Here is a tiny trained network, its code and every weight. The questions are about switching its units off for an input and a class, where a switched-off unit gives its printed mean instead of its output.

import numpy as np


def w(rows, s, z=0):
    codes = np.array(rows[::2]) - 128.0
    scale = np.full(codes.shape[1], s)
    scale[-1] = z or s
    return codes * scale


def f(y):
    return y / 2 * (1 + np.tanh(0.7978845608 * (y + 0.044715 * y**3)))


def log_softmax(a):
    a = a - a.max(-1, keepdims=True)
    return a - np.log(np.exp(a).sum(-1, keepdims=True))


def net(x, mask):
    res = np.array(x, float).reshape(1, 5) / 4 @ E
    y = f(res @ A[0][:, :-1].T + A[0][:, -1])
    res = res + np.where(mask, y, B[0][:, -1]) @ B[0][:, :-1]
    return log_softmax(res[-1] @ U[:, :-1].T + U[:, -1])


A, B = {}, {}
E = w([
[137,122,211,197,112,167,61,25],'x0',
[34,127,127,108,167,71,4,188],'x1',
[207,154,130,115,237,35,130,83],'x2',
[129,127,127,129,127,129,128,128],'x3',
[94,128,254,111,159,113,196,164],'x4',
],0.0088)
A[0] = w([
[137,104,229,123,111,125,150,190,90],'neuron 0',
[110,125,124,148,50,157,131,159,67],'neuron 1',
[142,131,55,124,113,149,92,98,66],'neuron 2',
[183,124,107,150,74,189,245,90,1],'neuron 3',
[179,141,121,121,197,87,140,84,13],'neuron 4',
[66,120,141,140,137,120,36,177,54],'neuron 5',
[93,125,149,108,106,126,151,128,55],'neuron 6',
[118,136,122,113,130,122,79,180,54],'neuron 7',
[119,133,209,184,89,178,55,29,42],'neuron 8',
[80,146,213,125,132,134,194,153,72],'neuron 9',
[151,127,8,148,72,148,81,100,67],'neuron 10',
[125,105,67,141,127,129,169,195,74],'neuron 11',
[97,146,45,83,124,117,223,216,75],'neuron 12',
[66,123,129,131,44,219,147,159,14],'neuron 13',
],0.017,0.0048)
B[0] = w([
[116,147,86,150,161,198,159,112,202],'neuron 0',
[171,110,133,114,185,81,133,126,181],'neuron 1',
[102,131,161,123,159,174,181,128,188],'neuron 2',
[3,158,110,93,88,65,74,130,241],'neuron 3',
[178,107,134,149,169,45,146,141,210],'neuron 4',
[38,156,114,102,99,66,107,123,217],'neuron 5',
[128,132,146,134,155,131,137,131,145],'neuron 6',
[89,139,124,109,96,103,112,117,168],'neuron 7',
[209,105,135,115,56,175,93,135,250],'neuron 8',
[85,126,145,134,173,199,168,136,210],'neuron 9',
[100,146,125,156,179,214,174,127,232],'neuron 10',
[159,104,136,121,94,156,112,134,178],'neuron 11',
[198,110,148,131,71,169,87,118,233],'neuron 12',
[194,123,129,160,169,34,154,128,220],'neuron 13',
],0.024,0.016)
U = w([
[150,64,181,84,43,183,40,136,94],'0',
[2,140,141,59,99,83,56,126,160],'1',
[52,119,164,132,186,216,156,138,11],'2',
[153,80,178,131,191,31,109,145,252],'3',
],0.0086,0.0026)

Each question gives the input, the list of numbers given to net, and the class t.
The units are the neurons (one row each of A and B). Each row of codes is followed by its name. A weight is (code - 128) times the scale printed after its matrix; where a second scale follows, it is the last column's (A, B and U).
mask holds one flag per neuron, in row order. A switched-off neuron (its flag False) gives its mean, the last column of its row in B, instead of its output. The means were averaged over made-up inputs and are rounded, as every weight is.
A unit's drop is (log p(t) with every unit on - log p(t) with that unit switched off) / (log p(t) with every unit on - log p(t) with every unit switched off).
The circuit of an input: a set's keep is (log p(t) with only the set's units on - log p(t) with every unit switched off) / (log p(t) with every unit on - log p(t) with every unit switched off). Starting from the 12 units with the biggest drops (on a tie, the unit counted first), units are removed one at a time, each time the one whose removal leaves the highest keep (on an exact tie, the one counted first), for as long as the keep stays at least 0.8.
circuit, biggest first: the units of the circuit, biggest drop first
unit that matters most: the unit with the biggest drop
k most important neurons: the k neurons with the biggest drops, biggest first
drop of u: that unit's drop, to one decimal
input [3,5,-6,2,7], class 2: 4 most important neurons -> [neuron 9; neuron 0; neuron 3; neuron 4]
input [-8,0,-6,-2,-7], class 0: circuit, biggest first -> [neuron 12]
input [1,6,5,-3,-8], class 2: 3 most important neurons -> [neuron 10; neuron 3; neuron 2]
input [2,-7,-8,-2,-6], class 3: 4 most important neurons -> [neuron 13; neuron 1; neuron 5; neuron 7]
input [-1,1,7,7,-7], class 2: 3 most important neurons -> [neuron 10; neuron 13; neuron 2]
input [-5,7,-8,6,-5], class 3: 4 most important neurons -> [neuron 13; neuron 3; neuron 1; neuron 12]
input [7,1,7,-6,3], class 0: 3 most important neurons -> [neuron 8; neuron 13; neuron 1]
input [-5,-6,-5,-1,6], class 1: 4 most important neurons -> [neuron 3; neuron 10; neuron 8; neuron 2]
input [-8,6,-8,-3,0], class 0: 3 most important neurons -> [neuron 12; neuron 11; neuron 4]
input [2,-3,0,-4,2], class 1: circuit, biggest first -> [neuron 12; neuron 10]
input [5,4,1,-5,1], class 0: 2 most important neurons -> [neuron 8; neuron 3]
input [-6,4,-7,0,1], class 3: 2 most important neurons -> [neuron 13; neuron 8]
input [-5,-2,4,-4,-6], class 2: 2 most important neurons -> [neuron 10; neuron 8]
input [-8,4,-5,-4,7], class 0: unit that matters most -> neuron 12
input [7,-8,6,2,-7], class 1: drop of neuron 11 -> 0.1
input [3,-8,5,3,-4], class 1: drop of neuron 11 -> 0.0
input [-7,-5,3,-4,6], class 0: drop of neuron 12 -> 3.5
